Here is a tiny trained network, its code and every weight. The questions are about switching its units off for an input and a class, where a switched-off unit gives its printed mean instead of its output.

import numpy as np


def w(rows, s, z=0):
    codes = np.array(rows[::2]) - 128.0
    scale = np.full(codes.shape[1], s)
    scale[-1] = z or s
    return codes * scale


def norm(h):
    return h / np.sqrt((h * h).mean(-1, keepdims=True) + 1e-5)


def f(y):
    return np.maximum(y, 0)


def log_softmax(a):
    a = a - a.max(-1, keepdims=True)
    return a - np.log(np.exp(a).sum(-1, keepdims=True))


def net(x, mask):
    res = np.array(x, float).reshape(1, 5) / 4 @ E
    u = 0
    for l in range(3):
        y = f(norm(res) @ A[l][:, :-1].T + A[l][:, -1])
        res = res + np.where(mask[u : u + 8], y, B[l][:, -1]) @ B[l][:, :-1]
        u += 8
    return log_softmax(norm(res)[-1] @ U[:, :-1].T + U[:, -1])


A, B = {}, {}
E = w([
[151,186,149,28,209,84],'x0',
[216,93,104,78,50,146],'x1',
[91,65,3,140,212,103],'x2',
[132,46,212,96,102,72],'x3',
[15,155,95,89,82,181],'x4',
],0.0035)
A[0] = w([
[144,79,48,68,139,115,101],'0.n1',
[154,144,186,34,70,133,1],'0.n2',
[167,112,161,183,166,80,158],'0.n3',
[164,132,141,163,184,131,105],'0.n4',
[124,147,56,171,150,136,112],'0.n5',
[128,105,119,212,220,70,63],'0.n6',
[86,129,253,94,128,109,114],'0.n7',
[122,245,125,157,172,223,65],'0.n8',
],0.0046,0.0039)
B[0] = w([
[116,78,170,189,91,100,229],'0.n1',
[165,225,127,115,241,150,177],'0.n2',
[213,60,83,178,69,98,247],'0.n3',
[93,166,139,152,114,89,172],'0.n4',
[165,217,82,121,122,153,210],'0.n5',
[113,224,137,58,86,128,210],'0.n6',
[113,247,155,108,138,56,252],'0.n7',
[210,3,166,103,120,58,225],'0.n8',
],0.0049,0.002)
A[1] = w([
[71,136,34,188,135,184,18],'1.n1',
[230,211,163,52,67,145,127],'1.n2',
[114,155,242,114,144,105,233],'1.n3',
[127,140,131,51,6,180,138],'1.n4',
[37,131,84,58,163,175,50],'1.n5',
[72,188,197,227,125,132,4],'1.n6',
[173,204,187,255,68,126,103],'1.n7',
[154,223,89,81,105,171,136],'1.n8',
],0.0053,0.0031)
B[1] = w([
[153,95,99,102,193,167,173],'1.n1',
[95,169,170,120,241,112,254],'1.n2',
[102,145,174,96,149,74,253],'1.n3',
[90,203,73,108,32,132,212],'1.n4',
[176,104,112,255,118,162,165],'1.n5',
[123,99,81,170,62,85,158],'1.n6',
[158,64,90,173,89,151,229],'1.n7',
[65,125,130,189,115,79,198],'1.n8',
],0.0064,0.0042)
A[2] = w([
[153,33,92,122,75,183,88],'2.n1',
[155,15,143,90,132,92,56],'2.n2',
[127,163,99,170,233,172,114],'2.n3',
[140,132,133,151,56,254,4],'2.n4',
[176,157,79,100,168,174,189],'2.n5',
[211,157,147,222,111,158,163],'2.n6',
[195,179,165,133,70,179,98],'2.n7',
[208,46,197,152,117,111,31],'2.n8',
],0.0069,0.0037)
B[2] = w([
[126,210,152,75,101,154,223],'2.n1',
[135,66,189,223,77,68,191],'2.n2',
[128,105,173,66,170,165,225],'2.n3',
[254,193,68,113,171,163,177],'2.n4',
[56,122,228,148,100,137,209],'2.n5',
[182,63,47,116,140,139,252],'2.n6',
[101,141,160,104,216,95,178],'2.n7',
[173,29,143,196,149,42,199],'2.n8',
],0.008,0.0033)
U = w([
[196,38,158,198,122,37,160],'0',
[70,73,106,124,220,252,110],'1',
[6,162,117,178,39,127,128],'2',
[136,115,163,91,75,138,2],'3',
[100,228,236,51,183,52,178],'4',
[187,174,29,139,81,217,177],'5',
],0.014,0.0062)

Each question gives the input, the list of numbers given to net, and the class t.
The units are the neurons (one row each of A and B). Each row of codes is followed by its name. A weight is (code - 128) times the scale printed after its matrix; where a second scale follows, it is the last column's (A, B and U).
mask holds one flag per neuron, layer by layer. A switched-off neuron (its flag False) gives its mean, the last column of its row in B, instead of its output. The means were averaged over made-up inputs and are rounded, as every weight is.
A unit's drop is (log p(t) with every unit on - log p(t) with that unit switched off) / (log p(t) with every unit on - log p(t) with every unit switched off).
The circuit of an input: a set's keep is (log p(t) with only the set's units on - log p(t) with every unit switched off) / (log p(t) with every unit on - log p(t) with every unit switched off). Starting from the 12 units with the biggest drops (on a tie, the unit counted first), units are removed one at a time, each time the one whose removal leaves the highest keep (on an exact tie, the one counted first), for as long as the keep stays at least 0.8.
units of the circuit, in order: the units of the circuit, biggest drop first
top k neurons: the k neurons with the biggest drops, biggest first
k most important neurons of layer l: the k neurons of layer l with the biggest drops, biggest first
drop of u: that unit's drop, to one decimal
input [2,-3,-5,-1,-6], class 0: units of the circuit, in order	1.n7
input [-4,-4,-5,-4,3], class 5: units of the circuit, in order	1.n7; 2.n4
input [2,-2,-1,-2,8], class 5: units of the circuit, in order	1.n5; 1.n2; 2.n4
input [-2,4,7,-8,-3], class 1: units of the circuit, in order	2.n5; 2.n3
input [-1,-2,5,-4,-5], class 1: units of the circuit, in order	2.n3; 2.n8
input [8,-3,8,0,2], class 1: 3 most important neurons of layer 0	0.n7; 0.n8; 0.n2
input [6,3,2,3,8], class 2: units of the circuit, in order	1.n5; 1.n4
input [4,6,2,-7,5], class 2: top 2 neurons	1.n4; 1.n8
input [-5,3,8,-6,-8], class 5: 2 most important neurons of layer 1	1.n2; 1.n3
input [4,-1,0,0,8], class 2: top 2 neurons	1.n5; 1.n2
input [4,-2,-3,-8,-8], class 0: top 3 neurons	0.n3; 0.n8; 1.n7
input [6,3,2,-2,8], class 5: 3 most important neurons of layer 1	1.n5; 1.n3; 1.n2
input [-6,-4,3,2,1], class 1: 3 most important neurons of layer 1	1.n1; 1.n4; 1.n7
input [-3,7,2,7,1], class 3: 2 most important neurons of layer 2	2.n1; 2.n6
input [0,-7,-1,-6,0], class 0: units of the circuit, in order	0.n8
input [0,1,5,5,5], class 2: 2 most important neurons of layer 2	2.n1; 2.n8
input [4,1,6,-5,-2], class 1: 2 most important neurons of layer 2	2.n1; 2.n3
input [-1,1,0,-8,-4], class 1: top 3 neurons	0.n5; 2.n3; 0.n1
input [-6,1,2,-2,-5], class 5: 2 most important neurons of layer 1	1.n3; 1.n2
input [-6,-2,5,-2,4], class 1: units of the circuit, in order	1.n1
input [4,-8,4,-7,4], class 1: 3 most important neurons of layer 1	1.n5; 1.n3; 1.n2
input [-2,0,5,0,3], class 1: drop of 1.n1	0.3
